Below is a small trained network, with its code and all its weights. Each question gives an input and a target symbol and asks what happens when units are switched off, that is, made to give their printed mean instead of their output.

import numpy as np


def w(rows, s, z=0):
    codes = np.array(rows[::2]) - 128.0
    scale = np.full(codes.shape[1], s)
    scale[-1] = z or s
    return codes * scale


def f(y):
    return np.maximum(y, 0)


def softmax(a):
    e = np.exp(a - a.max(-1, keepdims=True))
    return e / e.sum(-1, keepdims=True)


def log_softmax(a):
    a = a - a.max(-1, keepdims=True)
    return a - np.log(np.exp(a).sum(-1, keepdims=True))


def net(x, mask):
    ids = ['αδεζξπσφ'.index(c) for c in x.split()]
    T = len(ids)
    res = E[ids] + P[:T]
    r = res
    for j in range(2):
        rows = slice(2 * j, 2 * j + 2)
        q, k, v = (r @ M[0][rows].T for M in (Q, K, V))
        z = softmax(np.where(np.tri(T) > 0, q @ k.T / 2**0.5, -1e9)) @ v
        o = O[0][rows]
        res = res + np.where(mask[j], z, o[:, -1]) @ o[:, :-1]
    y = f(res @ A[0][:, :-1].T + A[0][:, -1])
    res = res + np.where(mask[2:6], y, B[0][:, -1]) @ B[0][:, :-1]
    return log_softmax(res[-1] @ U[:, :-1].T + U[:, -1])


Q, K, V, O, A, B = {}, {}, {}, {}, {}, {}
E = w([
[97,128,159,236,104],'α',
[94,84,118,154,165],'δ',
[188,102,69,108,153],'ε',
[115,150,176,67,86],'ζ',
[77,95,183,60,79],'ξ',
[2,80,48,137,164],'π',
[110,120,102,135,173],'σ',
[149,81,104,169,128],'φ',
],0.024)
P = w([
[88,119,233,37,250],'0',
[136,92,166,121,112],'1',
[133,103,156,119,109],'2',
[128,117,141,112,111],'3',
[125,116,131,113,102],'4',
[117,120,121,110,101],'5',
[114,129,108,106,104],'6',
[112,127,102,108,97],'7',
[110,124,91,108,93],'8',
[109,118,87,114,81],'9',
],0.013)
Q[0] = w([
[164,172,68,179,128],'head 0',
[131,193,91,244,138],'head 0',
[115,166,223,65,15],'head 1',
[220,93,166,83,126],'head 1',
],0.011)
K[0] = w([
[163,138,101,121,83],'head 0',
[109,171,89,150,48],'head 0',
[93,169,252,155,177],'head 1',
[146,127,180,104,141],'head 1',
],0.016)
V[0] = w([
[106,115,25,91,130],'head 0',
[254,160,155,86,160],'head 0',
[145,132,90,141,249],'head 1',
[126,203,109,183,141],'head 1',
],0.013)
O[0] = w([
[115,125,102,33,53,96],'head 0',
[124,251,79,100,156,3],'head 0',
[177,103,178,171,158,161],'head 1',
[131,146,162,216,82,98],'head 1',
],0.013,0.015)
A[0] = w([
[114,52,143,236,118,199],'neuron 0',
[1,135,241,189,112,157],'neuron 1',
[38,153,10,182,231,3],'neuron 2',
[210,55,143,39,191,128],'neuron 3',
],0.0084,0.0061)
B[0] = w([
[129,155,110,85,164,254],'neuron 0',
[192,135,123,104,83,211],'neuron 1',
[176,100,250,230,164,132],'neuron 2',
[85,121,108,197,108,176],'neuron 3',
],0.014,0.039)
U = w([
[198,143,150,89,113,119],'α',
[169,85,134,249,152,138],'δ',
[113,193,114,54,126,91],'ε',
[111,174,180,96,158,172],'ζ',
[109,138,30,72,163,199],'ξ',
[142,132,168,122,62,3],'π',
[148,147,196,173,81,118],'σ',
[120,178,167,103,89,228],'φ',
],0.011,0.006)

Each question gives the input, a string of symbols that net reads in full, and the target symbol t.
The units are the heads (2 rows each of Q, K, V and O) and the neurons (one row each of A and B). Each row of codes is followed by its name. A weight is (code - 128) times the scale printed after its matrix; where a second scale follows, it is the last column's (O, A, B and U).
mask holds one flag per unit, heads first, then neurons. A switched-off unit (its flag False) gives its mean, the last column of its rows in O or B, instead of its output. The means were averaged over made-up inputs and are rounded, as every weight is.
A unit's drop is (log p(t) with every unit on - log p(t) with that unit switched off) / (log p(t) with every unit on - log p(t) with every unit switched off).
The circuit of an input: a set's keep is (log p(t) with only the set's units on - log p(t) with every unit switched off) / (log p(t) with every unit on - log p(t) with every unit switched off). Starting from all 6 units, units are removed one at a time, each time the one whose removal leaves the highest keep (on an exact tie, the one counted first), for as long as the keep stays at least 0.8.
circuit, biggest first: the units of the circuit, biggest drop first
top k neurons: the k neurons with the biggest drops, biggest first
heads that matter: for each layer, one digit per head in row order, 1 if its drop is at least 0.15 and else 0, layers parted by /
drop when u is switched off: that unit's drop, to one decimal
input ε σ ε α, target α: heads that matter : 00
input σ φ π π σ φ, target ξ: heads that matter : 10
input ξ α ζ δ α α α ε, target δ: circuit, biggest first : [neuron 0; neuron 3]
input σ α ε ξ, target σ: heads that matter : 11
input α φ α ζ π φ, target ξ: top 2 neurons : [neuron 2; neuron 1]
input φ σ α α α π α α ξ, target φ: circuit, biggest first : [neuron 0; head 0; head 1]
input ε α δ α ζ π, target δ: top 2 neurons : [neuron 2; neuron 0]
input ε π ξ ξ α α σ, target δ: top 3 neurons : [neuron 0; neuron 3; neuron 1]
input ζ α α ξ φ α δ, target δ: top 2 neurons : [neuron 2; neuron 0]
input δ ξ α ζ, target δ: top 2 neurons : [neuron 0; neuron 3]
input α π π σ, target δ: top neuron : [neuron 3]
input σ δ α α ξ α ζ, target σ: drop when head 1 is switched off : 0.7
input π ε ε, target ξ: drop when head 0 is switched off : 4.9
input δ δ ζ, target δ: drop when head 1 is switched off : 0.5
input σ ξ α ε ε α α ε α α, target α: top neuron : [neuron 1]
